Here is a tiny trained network, its code and every weight. The questions are about switching its units off for an input and a target symbol, where a switched-off unit gives its printed mean instead of its output.

import numpy as np


def w(rows, s, z=0):
    codes = np.array(rows[::2]) - 128.0
    scale = np.full(codes.shape[1], s)
    scale[-1] = z or s
    return codes * scale


def norm(h):
    return h / np.sqrt((h * h).mean(-1, keepdims=True) + 1e-5)


def f(y):
    return np.maximum(y, 0)


def softmax(a):
    e = np.exp(a - a.max(-1, keepdims=True))
    return e / e.sum(-1, keepdims=True)


def log_softmax(a):
    a = a - a.max(-1, keepdims=True)
    return a - np.log(np.exp(a).sum(-1, keepdims=True))


def net(x, mask):
    ids = ['αδλμξπσ'.index(c) for c in x.split()]
    T = len(ids)
    res = E[ids] + P[:T]
    r = norm(res)
    for j in range(2):
        rows = slice(2 * j, 2 * j + 2)
        q, k, v = (r @ M[0][rows].T for M in (Q, K, V))
        z = softmax(np.where(np.tri(T) > 0, q @ k.T / 2**0.5, -1e9)) @ v
        o = O[0][rows]
        res = res + np.where(mask[j], z, o[:, -1]) @ o[:, :-1]
    y = f(norm(res) @ A[0][:, :-1].T + A[0][:, -1])
    res = res + np.where(mask[2:6], y, B[0][:, -1]) @ B[0][:, :-1]
    return log_softmax(norm(res)[-1] @ U[:, :-1].T + U[:, -1])


Q, K, V, O, A, B = {}, {}, {}, {}, {}, {}
E = w([
[141,196,129,165],'α',
[91,169,126,171],'δ',
[24,201,4,183],'λ',
[190,160,158,53],'μ',
[177,174,166,86],'ξ',
[212,141,224,213],'π',
[147,26,50,108],'σ',
],0.011)
P = w([
[113,142,72,137],'0',
[137,123,91,91],'1',
[131,126,90,111],'2',
[135,123,93,108],'3',
[142,132,92,114],'4',
[150,127,105,114],'5',
[158,127,101,110],'6',
[173,123,122,103],'7',
[147,121,95,122],'8',
[98,143,64,181],'9',
[154,119,126,138],'10',
[107,136,114,192],'11',
[33,148,83,255],'12',
],0.0086)
Q[0] = w([
[104,157,102,71],'head 0',
[165,244,96,119],'head 0',
[133,168,42,126],'head 1',
[75,52,1,125],'head 1',
],0.0094)
K[0] = w([
[187,90,1,169],'head 0',
[240,77,228,159],'head 0',
[146,69,81,88],'head 1',
[133,173,154,134],'head 1',
],0.0092)
V[0] = w([
[123,168,218,86],'head 0',
[69,160,109,86],'head 0',
[99,137,245,130],'head 1',
[187,94,105,128],'head 1',
],0.012)
O[0] = w([
[91,202,44,57,173],'head 0',
[55,133,163,42,101],'head 0',
[157,204,177,147,2],'head 1',
[114,1,73,198,165],'head 1',
],0.0098,0.0065)
A[0] = w([
[224,19,112,112,200],'neuron 0',
[126,145,123,130,94],'neuron 1',
[255,129,88,205,252],'neuron 2',
[93,174,118,252,209],'neuron 3',
],0.0096,0.0016)
B[0] = w([
[89,127,72,177,255],'neuron 0',
[89,121,198,2,136],'neuron 1',
[54,202,155,210,247],'neuron 2',
[152,112,75,124,215],'neuron 3',
],0.0076,0.0064)
U = w([
[196,39,52,152,186],'α',
[6,184,202,88,98],'δ',
[114,179,135,43,154],'λ',
[171,132,96,72,4],'μ',
[157,220,35,81,127],'ξ',
[169,255,130,243,146],'π',
[60,40,129,154,126],'σ',
],0.0076,0.0019)

Each question gives the input, a string of symbols that net reads in full, and the target symbol t.
The units are the heads (2 rows each of Q, K, V and O) and the neurons (one row each of A and B). Each row of codes is followed by its name. A weight is (code - 128) times the scale printed after its matrix; where a second scale follows, it is the last column's (O, A, B and U).
mask holds one flag per unit, heads first, then neurons. A switched-off unit (its flag False) gives its mean, the last column of its rows in O or B, instead of its output. The means were averaged over made-up inputs and are rounded, as every weight is.
A unit's drop is (log p(t) with every unit on - log p(t) with that unit switched off) / (log p(t) with every unit on - log p(t) with every unit switched off).
The circuit of an input: a set's keep is (log p(t) with only the set's units on - log p(t) with every unit switched off) / (log p(t) with every unit on - log p(t) with every unit switched off). Starting from all 6 units, units are removed one at a time, each time the one whose removal leaves the highest keep (on an exact tie, the one counted first), for as long as the keep stays at least 0.8.
circuit, biggest first: the units of the circuit, biggest drop first
unit that matters most: the unit with the biggest drop
top k neurons: the k neurons with the biggest drops, biggest first
heads that matter: for each layer, one digit per head in row order, 1 if its drop is at least 0.15 and else 0, layers parted by /
drop of u: that unit's drop, to one decimal
input δ δ α, target λ: circuit, biggest first => head 1; neuron 2; head 0; neuron 0
input ξ δ α δ, target δ: circuit, biggest first => head 0; head 1
input δ δ δ, target δ: heads that matter => 11
input ξ δ ξ π λ α ξ, target π: heads that matter => 10
input α σ ξ μ ξ α σ ξ δ σ σ α ξ, target α: circuit, biggest first => neuron 2; head 1
input δ σ λ λ σ σ ξ μ, target σ: unit that matters most => head 0
input μ ξ ξ δ ξ δ ξ ξ δ ξ δ, target ξ: heads that matter => 11
input α δ δ ξ, target λ: heads that matter => 01
input λ δ δ δ ξ δ δ π μ, target π: top 2 neurons => neuron 2; neuron 3
input σ σ ξ, target σ: drop of head 1 => 0.2
input α ξ δ π α δ ξ α λ μ, target π: drop of neuron 3 => 0.0
input α σ μ, target σ: drop of head 0 => 0.3
input δ α μ α ξ ξ ξ α λ ξ μ ξ ξ, target ξ: drop of neuron 0 => 0.1
